Every row comes from one small tree of marks. Brackets hold a mark, then the marks that hang from it, in the order of their numbers. Every link used is in the known rows. Which tree was each row made from?
Known rows
[z15 z589 [z800 [z119 z873] [z877 z663]]]: 467,-42,165,44,-167,-9,105,74,-112,-31,-37,22,258,-114,126,-127,-68,-18,114,40,45,-73,-110,-25,-30,246,-103,7,176,-22,63,-83,-100,-283,-78,55,65,36,105,-140,-144,18,104,-214,-6,93,165,-243,-215,-51,232,-78,145,-56,-32,30,-242,-4,5,-189,77,321,-99,165,-12
[z283 [z878 [z873 z15]]]: 83,-4,-102,-140,-152,61,12,-88,-97,-52,-72,-37,-9,-32,120,189,203,-191,73,-38,-132,-19,-104,157,-4,-126,-94,49,17,47,49,3,-98,-35,44,-27,-29,42,-37,-27,-228,-69,227,108,55,11,-5,14,161,-59,-120,4,135,72,54,175,-1,-119,1,-17,119,5,-52,25,129
[z990 [z999 [z115 [z283 z663 z878]] z842]]: -477,65,-360,-97,-19,163,85,-41,60,-114,176,-6,-175,126,11,-31,260,-226,12,3,-388,106,242,209,76,-154,177,32,-229,112,-138,173,-59,-44,89,-22,-244,-3,164,22,-139,-202,307,32,-65,100,299,326,106,-67,94,78,124,-137,113,261,378,-60,64,-43,163,-319,80,-216,-127
[z38 z800 [z990 z877]]: -187,-47,10,-13,172,-52,72,-122,33,-8,113,-75,95,90,31,97,-235,108,130,-53,28,-33,-5,76,-99,10,-220,63,21,50,1,28,40,51,-22,5,-28,111,94,-127,-189,-93,-202,-41,-28,17,-53,-77,-2,50,-98,35,87,15,104,91,66,-262,-79,-3,92,-45,119,-279,431
[z873 [z15 [z800 z115 z119]] z589 z877]: 524,-15,-156,-6,-216,98,137,-19,-111,-50,-372,-65,313,36,109,-272,196,-199,4,12,-127,-8,23,10,-61,407,-36,17,225,85,95,-179,-111,-259,-122,-6,269,116,8,-123,-117,8,-49,-1,58,98,141,-166,-294,-117,-51,-14,187,-42,49,-114,-247,185,-25,-208,76,-2,-124,-118,37
[z115 z283 [z999 z15 [z842 [z878 z873]]]]: -153,-19,-130,-50,9,141,44,-55,25,-95,146,38,-150,105,90,147,202,-207,21,25,-236,7,91,187,81,-441,60,47,-130,124,11,39,-138,-73,86,-82,-207,23,-72,-20,-55,-66,244,49,-7,38,297,173,122,-98,66,24,51,7,114,262,219,-209,80,50,157,-242,-34,-99,-87
[z990 z800 [z878 [z873 z589 z877]]]: 128,-19,27,-30,-1,27,115,-2,6,-77,-285,-121,132,118,152,17,130,-101,45,1,-65,50,-56,178,-153,-98,-128,3,12,4,36,-76,-113,-76,-3,-13,109,11,104,-116,-214,-191,179,146,-6,54,140,-200,8,-34,-3,46,97,-40,30,80,-1,-120,21,-39,62,-92,28,243,100
[z38 z800 [z990 [z877 [z999 z15]]]]: -224,-71,59,-16,130,-64,54,-145,57,-11,97,-59,110,86,28,189,-260,121,124,-88,24,-27,-26,44,-110,-22,-231,59,29,40,-5,27,37,87,-19,-5,36,223,54,-140,-237,-47,-227,4,-20,22,-103,-15,33,59,-192,49,99,70,136,133,22,-282,-100,21,76,-71,157,-297,483
[z119 [z873 [z15 [z800 z877]] z589]]: 531,-18,-38,-32,-230,104,107,41,-146,-36,-278,19,314,-41,185,-328,124,-40,29,49,-38,-104,-152,-6,-121,349,-39,28,147,26,109,-152,-173,-222,-69,28,130,75,57,-135,-295,-53,68,-11,33,45,19,-272,-269,-96,-32,-23,129,-13,32,-109,-290,222,23,-234,105,209,-144,-26,76
[z873 z589 [z877 [z800 z115] [z999 z842]]]: -34,-28,-105,-28,-137,158,27,-9,-7,-83,-150,-113,62,1,87,11,282,-139,-23,-16,-264,-72,61,-15,37,399,117,-5,160,38,-56,7,-29,-160,-22,-49,153,218,24,-43,-131,-5,35,114,61,125,13,171,-207,-172,-164,111,154,110,205,-10,-24,138,-108,-96,12,-127,-8,-185,-76
[z999 z15 [z115 [z283 [z705 z119]]]]: -129,-36,41,-33,-44,72,22,-68,-11,-72,161,-39,-193,-82,116,87,265,-200,136,-1,-142,-12,101,153,44,-282,-17,31,4,103,31,6,-121,36,12,-18,-24,22,-63,-38,-2,-124,207,17,15,37,103,-5,326,-73,-75,47,132,41,81,136,81,-235,28,1,153,-156,78,93,-58
[z878 [z873 z15 z877]]: 264,-31,-11,32,-95,101,36,-39,-85,-51,-264,-96,52,-99,161,181,165,-176,0,-16,-65,-132,-158,38,-76,46,-149,7,119,77,154,-71,-97,-83,-83,-45,189,157,-108,-120,-97,-103,84,139,41,27,49,-175,47,-68,-233,18,168,133,68,49,-60,-140,-34,-134,42,54,-83,210,203
[z878 [z873 z589 z877]]: 222,-28,46,50,-89,124,18,21,-122,-53,-243,-101,21,-129,166,164,220,-119,29,13,-46,-150,-199,48,-52,100,-104,3,94,35,154,-77,-103,-111,-55,-32,176,72,-91,-154,-145,-115,96,111,32,56,4,-225,68,-83,-144,28,153,165,44,33,-43,-70,-50,-142,39,68,-102,286,82
[z38 [z990 z877 [z995 z15]]]: 1,-36,79,119,53,-34,-31,-25,8,-19,-41,-40,136,94,48,69,-190,203,199,-115,19,-67,-99,-10,-9,-13,-228,51,10,105,75,61,37,41,-37,-18,-68,181,69,-146,-261,-69,-172,-25,-53,40,-99,-219,110,-4,-298,84,124,7,37,76,27,-274,-47,-30,57,15,183,-266,362
[z878 [z873 [z15 z800] z589]]: 355,-23,-95,-33,-104,72,47,-7,-110,-33,-329,-28,164,-69,173,-31,61,-127,24,-38,14,-109,-205,90,-202,71,-192,44,123,39,181,-165,-136,-115,-31,-12,144,51,-14,-119,-285,-51,50,76,38,31,42,-245,-105,-32,53,-42,146,42,21,14,-228,-77,-24,-173,108,172,-125,70,159
[z995 [z15 z589 [z800 z119]] [z38 [z990 z878]]]: 364,-18,116,147,-114,-119,55,-125,-20,-49,-41,-154,323,316,0,-176,-410,171,165,-146,35,10,-135,114,-186,-109,-401,93,99,127,136,-24,-5,-143,17,73,-86,199,244,-187,-370,159,-140,-195,-18,75,121,-296,-137,-20,288,-10,189,-106,-1,166,-327,-27,-56,-86,64,-79,53,-272,227
[z842 [z283 z663 [z990 z800]]]: -188,-80,-23,-59,-63,125,50,30,20,-51,153,128,-85,-158,-34,91,51,4,94,51,7,50,56,136,194,36,159,53,38,70,-158,82,-98,-44,-21,-46,143,-139,53,-21,65,-202,196,-66,-6,-8,144,-92,132,-42,-210,-50,-16,-16,49,203,97,-176,24,-18,-4,-12,33,143,-14
[z705 [z119 z589] [z842 [z283 [z990 z999]]] z878]: -243,73,-63,-129,-290,318,3,-5,-69,-110,81,35,-398,215,-10,4,345,-102,-94,79,-187,35,-77,389,107,-447,1,104,-70,146,7,-108,-120,-223,157,-68,42,-162,89,25,-117,-73,280,132,28,18,36,-10,79,-94,-57,83,-64,85,5,197,123,168,90,142,79,-62,-24,293,-200
[z283 [z705 z842 [z878 z873]] z990]: -332,48,-16,-245,-207,290,4,-5,-97,-132,209,12,-359,91,-47,180,281,-230,26,26,-241,63,-158,256,251,-297,136,84,-86,106,-117,22,-69,-70,150,-69,61,-123,86,77,-82,-62,284,23,129,-8,-10,135,209,-70,-512,16,41,193,45,304,73,52,50,117,71,-41,64,-65,-67
[z990 [z800 [z119 z589]] [z877 z663 z999]]: -45,-88,229,41,-76,-19,75,70,13,-17,-42,146,137,-124,46,236,-67,114,148,19,125,-70,-28,9,-47,152,44,-3,-11,-19,19,31,-119,-131,-87,8,103,125,23,-122,-19,-276,35,-9,23,68,-36,-66,41,-4,-28,47,97,55,16,124,-18,-344,6,-70,-1,187,142,304,169
[z800 [z119 [z873 z589 [z877 z663]]]]: 384,-21,148,79,-125,126,75,92,-108,-48,-243,11,130,-121,100,12,153,-52,169,85,-82,-121,-152,37,29,286,79,8,-61,46,134,-117,-155,-279,-68,18,151,26,-39,-153,-90,-145,110,-76,32,97,101,-241,82,-121,153,1,189,17,-59,64,-179,128,-10,-218,77,106,-83,262,-3
[z877 z663 z800 [z999 [z115 [z283 z990]]]]: -590,-93,4,-60,27,97,3,-32,154,-80,95,134,-80,-103,-34,231,12,-203,21,-48,-156,-109,206,30,178,176,147,0,-8,36,-225,206,-64,-90,-23,-51,40,195,51,68,-59,-87,155,100,33,83,70,337,-45,-100,-168,111,64,100,255,207,82,-145,-63,-48,50,20,87,-257,27
[z115 [z283 z663 z990] z999]: -223,-75,-152,-41,38,219,68,82,42,-73,136,200,-115,-14,-31,104,150,-90,78,19,-128,17,27,72,346,-64,273,44,-165,81,-172,146,-109,-98,23,-102,-5,-35,-21,-29,-7,-99,141,-43,15,-10,302,95,105,-49,-348,-13,-15,-8,101,294,179,-95,55,7,75,-140,-53,-207,-51
[z999 [z15 [z800 z119]] [z115 z283]]: 65,-47,58,-36,4,13,82,-52,18,-47,128,16,-36,-52,77,-24,13,-165,125,-25,-78,-5,152,118,-33,-209,-70,37,36,109,43,-52,-93,0,-21,8,52,48,9,-70,-1,-91,145,-112,-22,67,232,-49,160,-57,251,18,140,-66,51,155,-26,-296,18,-77,126,-108,54,36,21
[z38 [z990 z995 z999]]: -151,-27,-71,61,90,65,0,-51,53,-44,-206,-54,170,207,-7,4,-127,66,168,-174,-142,28,-25,61,11,-7,-176,56,-150,122,12,59,23,51,12,-46,-55,223,114,-116,-483,-51,-76,101,-91,58,-26,-38,150,17,-299,101,131,-137,51,146,118,-141,-59,-5,105,-112,209,-391,389
[z800 [z119 z873] z877]: 426,-23,134,89,-89,104,67,108,-56,-26,15,-55,135,-127,207,48,105,-4,108,39,-67,-141,-127,-38,-41,170,18,-9,0,29,109,-88,-68,-197,-39,6,87,44,-20,-150,-47,-99,126,-143,13,50,125,-86,58,-55,-50,38,163,27,-84,129,-136,-25,6,-138,73,201,-68,248,21
[z119 z589 [z873 z877]]: 451,-14,216,30,-296,180,69,99,-185,-63,-266,17,141,-43,137,-238,269,57,34,97,-92,-139,-207,-20,38,419,92,17,145,2,112,-72,-194,-226,-95,26,147,172,-51,-186,-226,-176,96,27,35,63,-61,-303,-45,-155,-98,44,125,55,60,-97,-156,272,-10,-209,14,75,-102,231,36
[z877 [z800 [z115 z283 z999] z119]]: 38,-46,-106,-45,102,117,41,14,102,-48,46,-43,-42,80,46,22,21,-40,125,-77,-160,-85,59,91,4,55,61,40,-2,91,-16,-36,-2,-125,36,-71,-9,66,31,37,-100,-67,37,-4,37,50,239,209,-78,-74,218,39,120,-100,109,161,-62,-134,-89,18,90,-109,-5,-200,-50
[z115 [z283 z663 z705]]: -251,-4,-264,-87,-86,84,7,-34,-6,-68,229,39,-164,-155,49,246,265,-144,91,88,-115,-33,121,198,259,1,113,52,-15,30,-112,162,-127,-97,26,-35,-51,-158,-31,32,133,-186,250,-34,2,-7,239,-2,185,-30,-160,-49,66,16,108,197,114,-145,79,-32,74,-21,-21,-56,-179
[z15 z589 [z800 z115 [z877 z663]]]: 245,-30,6,-18,-111,-71,69,12,-62,-48,103,-47,166,-53,104,-158,-73,-129,40,-48,-20,-38,87,21,68,235,-155,18,271,-28,-19,47,6,-155,-87,28,74,82,93,-81,-172,119,93,-97,-19,66,128,-12,-276,-7,-113,-20,84,-37,104,7,-109,-87,-43,-91,54,130,-33,24,5
[z877 z663 z800 [z999 z115]]: -536,-92,52,-44,-11,48,-21,-61,131,-70,51,76,-35,-147,-35,253,-25,-172,66,-80,-145,-129,190,14,127,215,65,-8,-1,30,-153,190,-45,-75,-34,-36,64,269,53,45,-104,-47,138,106,26,99,15,305,-50,-94,-110,125,98,95,258,191,39,-172,-95,-79,31,76,103,-195,64
[z283 z878 [z990 z877]]: -150,-5,72,-164,-87,173,13,16,-84,-59,134,113,-171,-57,33,156,189,-117,107,-16,-109,1,-115,19,200,-29,155,47,-51,26,-135,76,-31,-11,30,-46,-7,19,61,-1,-81,-98,177,-2,89,28,-122,148,166,-83,-445,47,34,149,49,201,155,-83,-6,58,88,-71,58,-58,146
[z873 [z877 z663 z800]]: -65,-83,173,46,-27,59,-3,-86,-29,-60,-94,-55,13,-211,24,229,133,-171,77,15,-76,-162,141,-23,167,233,-54,-33,97,65,-43,63,-52,-161,-142,-37,193,204,-16,-43,100,-77,137,90,16,87,28,-50,-50,-123,-204,67,110,103,183,14,94,-124,-76,-98,-16,105,4,178,83
[z990 [z800 z115] z877 z878]: -81,42,-77,-77,69,-41,103,11,92,-69,69,-64,-37,164,123,-25,5,-34,55,-28,-64,32,108,146,-66,-70,-66,20,6,-16,-32,57,12,0,-23,-14,-12,11,151,-28,-75,-222,106,97,-28,47,125,72,-82,20,-128,105,25,-60,89,79,136,-274,16,45,59,-234,148,66,110
[z15 z589 [z800 [z119 [z873 [z877 z663 z999]]]]]: 369,-39,125,5,-206,29,101,50,-94,-42,-163,39,226,-67,47,-59,-77,-27,136,28,-13,-51,-169,5,-16,307,-36,32,147,-7,61,-74,-115,-265,-49,39,108,114,96,-123,-192,11,63,-149,25,112,146,-210,-166,-94,305,-72,178,-37,25,62,-283,47,-20,-198,47,161,-56,79,25
[z705 z119 [z878 [z873 z15 z589]]]: 190,20,-42,-50,-158,129,-17,-3,-90,-53,-301,-81,-121,42,196,162,270,-159,-21,-7,-33,-95,-224,265,-189,-315,-259,61,-29,68,212,-197,-132,-156,81,-42,100,-81,-74,-69,-285,-7,171,250,35,14,-41,-207,91,-33,-12,60,88,123,-18,71,-95,-20,23,15,144,88,-120,398,62
[z842 [z283 z663 [z705 [z119 z589]] z990] z878]: -419,35,-82,-156,-288,248,-10,-36,-17,-115,247,108,-346,-7,-14,133,326,-125,-27,124,-158,105,45,290,224,-199,188,90,53,62,-152,94,-175,-132,81,-58,-48,-301,-39,79,59,-192,312,12,30,7,124,43,177,-89,-165,-27,-46,63,49,254,163,65,93,99,95,-72,-43,75,-232
[z705 [z119 z589 z873]]: 329,-18,195,38,-152,145,-9,69,-136,-38,-344,-11,7,-83,192,-55,214,12,98,15,-8,-149,-262,106,-123,96,-74,53,22,-5,190,-140,-166,-156,-2,3,86,78,-75,-151,-316,-108,90,122,40,24,-97,-291,77,-70,39,66,112,45,-9,-16,-168,82,-21,-85,109,120,-59,426,101
[z990 z877 [z878 [z873 z15]] z995 z999]: 5,74,-150,47,0,120,39,-21,61,-84,-276,-35,9,295,147,-27,77,67,-13,-111,-100,-39,-105,50,-182,-305,-204,-2,-155,92,87,-15,-65,-24,-34,-51,-153,190,187,-67,-335,-231,87,216,-96,109,89,-67,-71,15,-196,125,81,-104,4,114,199,-205,53,-13,113,-85,96,-120,251
[z800 [z115 z283] z119 [z877 [z999 z15]]]: 166,-20,-104,40,-18,33,47,48,99,-51,218,-84,11,22,193,176,89,-141,9,-63,-179,-65,122,49,51,31,24,11,67,29,5,27,30,-84,-16,-45,118,106,-133,-75,-27,1,76,-24,3,33,222,320,100,14,-311,91,136,53,35,239,-60,-172,-38,27,75,-144,22,30,-22
[z999 [z15 z589 z800] [z115 [z283 z663]]]: 96,-59,43,-27,-90,-15,85,-14,-26,-54,169,53,-38,-91,70,-118,81,-58,125,4,-32,35,106,90,70,-130,-64,29,140,64,-10,-3,-122,-38,-51,25,62,4,34,-89,-30,-48,170,-143,-50,65,216,-209,95,-61,198,-50,100,-74,84,76,-30,-188,19,-115,101,-44,3,55,-90
[z38 [z990 [z877 z663 [z999 z15]] z878]]: -392,39,-27,28,70,-13,-13,-60,81,-78,-23,33,-51,70,51,237,-101,-114,96,-59,-131,-48,6,51,122,8,-165,41,-121,-11,-13,117,13,-21,-30,-28,-14,189,14,-87,-215,-71,-55,115,-70,77,17,53,96,16,-301,93,58,84,117,164,140,-140,-50,-39,126,-151,130,-354,315
[z38 [z800 z115] [z990 z877]]: -181,-18,-75,-45,197,-78,85,-112,63,-27,167,-115,55,196,32,-6,-251,67,88,-93,-41,4,78,122,-72,33,-211,73,60,47,-16,66,97,84,-28,1,-13,98,60,-104,-255,-72,-231,0,-33,9,-19,51,-48,79,-197,65,88,-11,133,82,75,-235,-114,40,100,-193,133,-349,419
[z38 [z990 z877 [z878 z873]]]: -243,78,-111,17,113,39,9,-16,51,-70,-42,-44,-95,131,117,159,-62,-74,63,-48,-123,-60,-121,89,-5,-55,-198,55,-85,1,62,52,29,-1,13,-33,-80,67,32,-94,-243,-148,-68,94,-64,53,69,-44,82,18,-148,76,78,56,58,136,137,-157,-43,-43,143,-155,62,-318,294

Which tree is each row?
-39,-36,-129,-81,85,62,-2,-39,80,-43,75,-85,-70,-1,79,24,45,-75,71,-76,-125,-128,123,102,15,121,-32,42,116,58,-52,17,18,-58,5,-54,36,74,51,58,-86,-49,92,75,20,30,105,169,-109,-67,44,58,80,-39,190,58,-26,-144,-98,11,56,-82,25,-128,-7 : [z877 [z800 [z115 z283]]]
-339,57,-123,-175,-266,149,-49,-69,-98,-119,193,-35,-427,-53,6,374,366,-133,27,68,-146,49,-43,376,216,-432,-62,68,-89,68,-21,66,-112,-108,119,-46,76,-249,-47,51,9,-135,322,75,30,-25,122,-130,245,14,-225,-5,59,139,28,286,120,-76,74,91,68,121,-32,251,-197 : [z283 z663 [z705 z119 z842 [z878 z873]]]
410,-93,209,33,-57,-6,138,-18,-72,-15,-44,-31,292,-41,133,-120,-14,65,83,46,52,-74,-4,56,-137,135,-82,5,80,32,60,-119,-146,-205,-95,60,105,79,37,-174,-114,-82,39,-141,24,34,53,-198,-94,-7,68,-18,126,-48,-23,55,-196,-15,-4,-129,79,262,-73,236,164 : [z38 [z800 [z119 z589 [z873 z15]] [z877 z663]]]
388,32,-16,29,-119,115,115,132,-49,-84,-95,23,28,106,123,-200,196,-86,27,84,-184,-71,12,149,103,289,154,39,49,28,77,-27,-132,-272,-74,16,80,-32,-132,-107,-126,-214,93,-21,11,63,233,-56,22,-85,94,33,150,-59,-5,42,-127,178,-7,-133,95,-148,-98,139,-98 : [z800 [z115 z283] [z119 z589 [z873 [z877 z663]]]]
123,-62,80,115,21,-35,-20,-18,-5,-26,-152,-78,234,130,27,-25,-174,171,246,-139,-35,-5,-130,41,9,28,-223,66,20,111,68,22,8,6,-1,-8,-40,184,89,-158,-396,44,-123,-42,-43,38,-68,-258,155,-27,-217,43,152,-70,28,92,-96,-131,-61,-49,69,-7,166,-269,307 : [z38 [z990 [z995 [z15 z589]]]]
-66,-51,-28,7,115,-47,67,-20,58,-36,14,-106,191,131,77,-3,-139,-17,115,-115,-87,62,76,86,-10,88,-164,45,47,43,-30,67,68,59,-12,-24,66,96,35,-123,-319,-66,-79,48,-46,-5,20,15,69,52,-375,81,106,-59,73,91,57,-219,-74,30,83,-101,168,-215,326 : [z38 [z990 [z800 z115 z877]]]
-156,36,24,-137,-156,240,14,75,-82,-136,-121,86,-242,-35,56,24,366,-131,97,59,-164,105,-175,176,223,-44,189,54,-145,-31,-147,23,-162,-125,53,-26,114,-192,22,-11,-178,-161,219,38,63,11,97,-164,165,-18,-410,-26,55,45,-24,204,6,227,38,8,150,-16,-34,24,-71 : [z283 z663 [z705 [z119 [z873 z589]]] [z990 z878]]
443,-73,182,142,-193,-161,32,-127,-79,-40,151,-164,306,113,47,-173,-309,112,74,-139,108,-86,34,49,-99,-24,-372,44,272,115,94,70,4,-131,-83,74,9,234,170,-165,-218,205,-5,-159,6,44,36,-184,-257,-12,-78,20,143,5,85,83,-268,-133,-57,-70,-19,77,13,69,122 : [z995 [z15 z589 [z800 z115 [z877 z663]]] z38]
-375,14,-77,-92,-118,84,28,-75,-8,-121,362,-6,-302,-114,41,9,284,-212,90,60,-291,116,259,206,126,-278,146,35,-19,127,-66,104,-115,40,43,5,-129,-75,9,15,101,-184,317,-114,-28,83,233,89,266,-116,114,12,126,-23,82,210,247,-216,45,-58,135,-217,87,-63,-224 : [z999 z15 z115 [z842 [z283 z663 z705]]]
30,-1,-238,24,-30,48,57,89,122,-58,274,-37,-23,1,154,188,107,-119,-25,-31,-194,-41,170,74,147,139,114,12,40,6,-72,129,34,-119,-12,-46,102,2,-115,-51,27,-54,97,-65,-17,24,311,322,58,31,-320,82,113,24,40,278,0,-132,-17,-6,51,-111,-18,-39,-99 : [z800 [z115 [z283 z663]] z119 [z877 z999]]
-241,-16,-215,-123,-30,159,42,0,15,-85,102,134,-114,69,4,76,250,-87,41,5,-191,109,135,177,266,-185,185,50,-149,87,-236,169,-106,-46,52,-52,-104,-109,78,24,-102,-169,300,8,-31,21,186,77,189,-45,-267,16,29,-85,50,265,274,-78,83,51,104,-141,43,-157,-29 : [z115 [z283 z663 z878 [z990 z995 [z999 z842]]]]
-394,45,-148,-138,-195,223,11,-56,1,-99,351,77,-337,21,-85,126,183,-121,-20,91,-205,49,108,295,322,-236,125,84,-9,138,-127,88,-76,-139,74,-67,68,-191,82,64,153,-80,327,-71,7,12,166,64,100,-110,-125,16,-76,76,86,286,171,37,77,32,10,-63,13,59,-209 : [z705 [z842 [z283 z663 z990] z878]]
286,-86,75,71,-173,65,68,-60,-78,-54,-280,-27,198,-127,73,-35,218,-132,72,35,-67,-105,12,-74,88,359,-64,-31,231,80,11,-69,-135,-293,-180,-19,196,224,19,-66,18,0,70,57,46,98,36,-208,-217,-168,-126,-37,145,27,144,-138,-115,102,-53,-189,33,179,-87,45,34 : [z873 [z15 z589] [z877 z663 z800]]
303,-47,184,31,-236,119,49,25,-108,-62,-175,-30,114,-95,118,41,167,-10,79,44,-109,-128,-200,-52,53,286,30,2,106,24,71,-24,-124,-145,-77,-5,193,251,-50,-152,-189,-65,110,64,36,67,-47,-170,22,-140,-241,42,157,141,114,10,-143,129,-35,-158,3,3,-28,195,104 : [z119 [z873 [z877 [z999 [z15 z589]]]]]
407,11,-129,-92,-236,86,116,17,-110,-64,-138,11,181,54,135,-293,117,-79,46,53,-110,-44,-133,84,-38,266,9,58,172,30,56,-65,-159,-196,-32,22,16,35,49,-54,-271,-79,104,-8,47,27,112,-165,-201,-92,8,-62,145,-51,78,-54,-259,186,35,-163,117,41,-98,-128,11 : [z119 [z873 [z15 z589 [z800 [z115 [z283 z705]]]]]]
-275,-60,30,48,-77,30,5,-2,45,-57,199,4,38,-199,106,246,89,-219,1,-33,-128,-120,177,-41,173,173,24,-32,31,5,-89,207,-17,-67,-68,-24,68,207,-20,-75,-7,-1,182,17,-6,59,37,259,42,-33,-552,137,76,161,144,196,122,-191,-9,-81,28,118,52,25,56 : [z800 [z877 z663 [z999 z115]]]
-99,-82,-28,-72,-21,129,52,-23,8,-56,74,38,40,77,29,63,112,-48,94,-27,-32,32,43,144,118,-113,92,59,15,107,-139,105,-120,-2,39,-46,-65,-41,90,7,-78,-162,175,-4,62,-16,44,-9,159,-51,-399,31,61,-19,50,172,54,-219,67,86,52,-49,138,-140,73 : [z115 [z283 z705 [z990 z800 [z995 z38]]]]
75,-80,158,58,-66,93,-47,52,52,1,-96,60,89,-24,82,161,-37,303,133,-118,70,-183,-130,-127,-77,128,-24,5,79,61,45,1,-39,-38,-40,-49,1,278,77,-53,-133,-136,-66,-2,19,94,-152,-51,-44,-80,-98,137,108,34,56,76,-75,-320,-61,-27,-34,214,152,-114,190 : [z990 [z877 [z800 [z119 z589]] z999] z995]
-41,-39,38,92,3,27,-4,-161,8,-39,-55,-100,136,167,-1,58,-201,24,102,-192,-44,-61,2,74,-33,-86,-302,66,-86,142,94,66,3,31,-16,-9,11,287,80,-143,-376,40,-43,72,-49,44,-70,-36,95,11,-218,110,117,-23,76,163,21,-152,-100,-17,62,-142,134,-257,405 : [z995 [z38 [z990 [z999 z15]]]]
-8,-80,-39,-67,42,-46,75,-100,61,-27,220,-168,130,34,98,69,-81,-42,10,-97,-75,-39,156,83,-63,77,-101,25,144,25,-69,74,53,36,-20,-8,109,188,50,-80,-146,69,11,-2,26,2,16,249,-90,43,-373,93,86,46,170,166,-34,-204,-79,43,15,-70,71,-13,210 : [z38 [z800 z115 [z877 z999]]]
-244,12,-127,8,121,23,102,-57,115,-77,-102,-112,177,301,62,-39,-84,-52,78,-104,-195,133,68,124,-79,-85,-178,32,-148,44,-74,41,32,3,34,-29,-51,129,193,-111,-413,-122,1,126,-104,50,146,73,26,63,-235,86,91,-163,57,166,186,-94,-13,40,145,-213,177,-317,302 : [z38 [z990 [z800 z877] z878 z999]]
-199,36,-94,-170,-207,122,-24,-62,-78,-90,136,-91,-200,-21,53,276,249,-202,75,19,-170,-33,-83,232,84,-172,-31,62,-26,54,18,46,-88,-58,109,-35,-55,-60,5,41,-104,-86,262,82,68,15,20,85,204,-45,-237,12,119,128,85,218,33,-110,39,42,83,-4,17,7,-58 : [z283 [z705 [z878 z873]]]
